Here is a tiny trained network, its code and every weight. The questions are about switching its units off for an input and a class, where a switched-off unit gives its printed mean instead of its output.

import numpy as np


def w(rows, s, z=0):
    codes = np.array(rows[::2]) - 128.0
    scale = np.full(codes.shape[1], s)
    scale[-1] = z or s
    return codes * scale


def f(y):
    return y / 2 * (1 + np.tanh(0.7978845608 * (y + 0.044715 * y**3)))


def log_softmax(a):
    a = a - a.max(-1, keepdims=True)
    return a - np.log(np.exp(a).sum(-1, keepdims=True))


def net(x, mask):
    res = np.array(x, float).reshape(1, 7) / 4 @ E
    y = f(res @ A[0][:, :-1].T + A[0][:, -1])
    res = res + np.where(mask, y, B[0][:, -1]) @ B[0][:, :-1]
    return log_softmax(res[-1] @ U[:, :-1].T + U[:, -1])


A, B = {}, {}
E = w([
[129,127,127,127,131],'x0',
[174,2,206,89,128],'x1',
[194,180,180,164,246],'x2',
[129,127,129,126,129],'x3',
[22,79,131,159,207],'x4',
[130,127,120,120,134],'x5',
[177,70,54,220,122],'x6',
],0.0089)
A[0] = w([
[169,174,158,77,69,115],'neuron 0',
[151,104,119,189,130,65],'neuron 1',
[69,151,188,29,135,32],'neuron 2',
[67,122,156,173,140,83],'neuron 3',
[65,78,111,139,180,48],'neuron 4',
[165,145,113,103,103,46],'neuron 5',
[198,139,121,196,219,100],'neuron 6',
[90,197,28,157,124,47],'neuron 7',
[110,120,122,133,133,36],'neuron 8',
[75,116,134,160,158,61],'neuron 9',
[149,110,119,165,132,45],'neuron 10',
[84,91,99,108,73,8],'neuron 11',
[102,107,98,109,173,72],'neuron 12',
[142,88,78,164,154,67],'neuron 13',
[192,151,123,106,98,16],'neuron 14',
[106,184,105,151,120,7],'neuron 15',
[186,112,83,188,130,81],'neuron 16',
[91,93,126,133,66,36],'neuron 17',
[113,154,160,82,124,8],'neuron 18',
[159,142,146,136,175,58],'neuron 19',
[39,126,127,141,165,127],'neuron 20',
[168,143,137,125,197,5],'neuron 21',
[143,142,191,173,156,93],'neuron 22',
[211,177,93,138,81,75],'neuron 23',
[157,58,168,94,149,2],'neuron 24',
[136,55,52,181,101,117],'neuron 25',
[118,172,70,113,146,34],'neuron 26',
[159,69,144,79,147,1],'neuron 27',
[167,173,164,116,193,70],'neuron 28',
[79,101,100,128,180,73],'neuron 29',
[119,213,95,168,130,31],'neuron 30',
[187,10,163,150,96,119],'neuron 31',
[112,97,62,95,98,68],'neuron 32',
[163,86,69,132,158,54],'neuron 33',
],0.012,0.0086)
B[0] = w([
[155,62,108,132,162,204],'neuron 0',
[146,180,123,73,136,148],'neuron 1',
[150,245,99,87,159,197],'neuron 2',
[170,87,124,132,131,154],'neuron 3',
[208,84,135,110,106,166],'neuron 4',
[158,87,130,131,122,132],'neuron 5',
[85,100,88,109,62,241],'neuron 6',
[111,151,203,182,99,230],'neuron 7',
[152,125,149,91,107,112],'neuron 8',
[167,75,145,112,120,149],'neuron 9',
[143,163,124,97,124,126],'neuron 10',
[89,115,86,102,67,148],'neuron 11',
[144,108,141,121,125,132],'neuron 12',
[151,163,135,81,146,157],'neuron 13',
[170,70,142,124,146,144],'neuron 14',
[133,174,192,173,107,145],'neuron 15',
[133,185,127,62,170,188],'neuron 16',
[85,106,110,100,99,145],'neuron 17',
[192,211,127,80,96,131],'neuron 18',
[119,127,105,114,80,147],'neuron 19',
[194,65,135,113,140,207],'neuron 20',
[98,119,109,113,72,145],'neuron 21',
[103,115,94,88,87,166],'neuron 22',
[178,44,137,112,157,204],'neuron 23',
[120,187,217,213,84,168],'neuron 24',
[133,205,92,91,175,220],'neuron 25',
[143,168,186,180,98,149],'neuron 26',
[132,165,192,198,107,149],'neuron 27',
[94,116,73,112,60,186],'neuron 28',
[193,103,143,128,99,158],'neuron 29',
[123,134,192,167,121,191],'neuron 30',
[103,153,174,184,126,254],'neuron 31',
[91,103,109,127,68,153],'neuron 32',
[146,183,154,85,124,143],'neuron 33',
],0.011,0.0085)
U = w([
[93,152,254,224,114,104],'0',
[88,102,141,130,177,252],'1',
[52,91,98,88,43,85],'2',
[223,43,167,116,164,86],'3',
[126,222,147,52,201,80],'4',
],0.0076,0.018)

Each question gives the input, the list of numbers given to net, and the class t.
The units are the neurons (one row each of A and B). Each row of codes is followed by its name. A weight is (code - 128) times the scale printed after its matrix; where a second scale follows, it is the last column's (A, B and U).
mask holds one flag per neuron, in row order. A switched-off neuron (its flag False) gives its mean, the last column of its row in B, instead of its output. The means were averaged over made-up inputs and are rounded, as every weight is.
A unit's drop is (log p(t) with every unit on - log p(t) with that unit switched off) / (log p(t) with every unit on - log p(t) with every unit switched off).
The circuit of an input: a set's keep is (log p(t) with only the set's units on - log p(t) with every unit switched off) / (log p(t) with every unit on - log p(t) with every unit switched off). Starting from the 12 units with the biggest drops (on a tie, the unit counted first), units are removed one at a time, each time the one whose removal leaves the highest keep (on an exact tie, the one counted first), for as long as the keep stays at least 0.8.
units of the circuit, in order: the units of the circuit, biggest drop first
most important unit: the unit with the biggest drop
top k neurons: the k neurons with the biggest drops, biggest first
drop when u is switched off: that unit's drop, to one decimal
input [8,7,1,-5,-6,-7,5], class 0: units of the circuit, in order -> neuron 31
input [6,-7,-6,-7,-8,1,-3], class 3: top 3 neurons -> neuron 23; neuron 0; neuron 31
input [-3,-2,-5,-4,8,5,6], class 3: units of the circuit, in order -> neuron 4; neuron 20
input [5,6,8,4,-6,1,7], class 2: units of the circuit, in order -> neuron 6; neuron 28
input [3,6,-5,-7,-7,2,-8], class 4: top 2 neurons -> neuron 2; neuron 18
input [-6,0,-2,7,6,-2,5], class 3: units of the circuit, in order -> neuron 4; neuron 20; neuron 29
input [7,-6,6,4,3,4,8], class 4: units of the circuit, in order -> neuron 16; neuron 13
input [-8,-6,0,6,-2,1,7], class 4: top 2 neurons -> neuron 16; neuron 25
input [-8,-7,-1,-1,8,2,0], class 3: top 2 neurons -> neuron 20; neuron 4
input [1,7,6,-1,-1,0,0], class 0: top 3 neurons -> neuron 24; neuron 31; neuron 27
input [5,6,7,-4,4,2,1], class 2: top 3 neurons -> neuron 6; neuron 22; neuron 28
input [-2,-6,2,-1,2,-3,3], class 0: top 2 neurons -> neuron 7; neuron 30
input [8,7,6,7,-5,4,4], class 0: top 2 neurons -> neuron 31; neuron 24
input [-6,-6,-5,-8,7,-2,-2], class 3: most important unit -> neuron 20
input [-3,-3,3,-7,-6,-5,8], class 4: top 2 neurons -> neuron 16; neuron 25
input [-7,7,8,-2,2,7,5], class 2: top 2 neurons -> neuron 6; neuron 22
input [-2,2,4,-8,2,-3,-6], class 4: top 2 neurons -> neuron 2; neuron 6
input [-7,1,7,1,-6,4,-2], class 2: top 2 neurons -> neuron 28; neuron 6
input [-3,-2,-2,-6,0,-2,-8], class 4: drop when neuron 2 is switched off -> 0.5
input [7,-7,-5,4,-5,5,-1], class 0: units of the circuit, in order -> neuron 7
input [-4,3,5,-6,4,-5,6], class 4: drop when neuron 25 is switched off -> 0.2
input [0,6,-2,-3,0,1,2], class 0: drop when neuron 31 is switched off -> 0.2
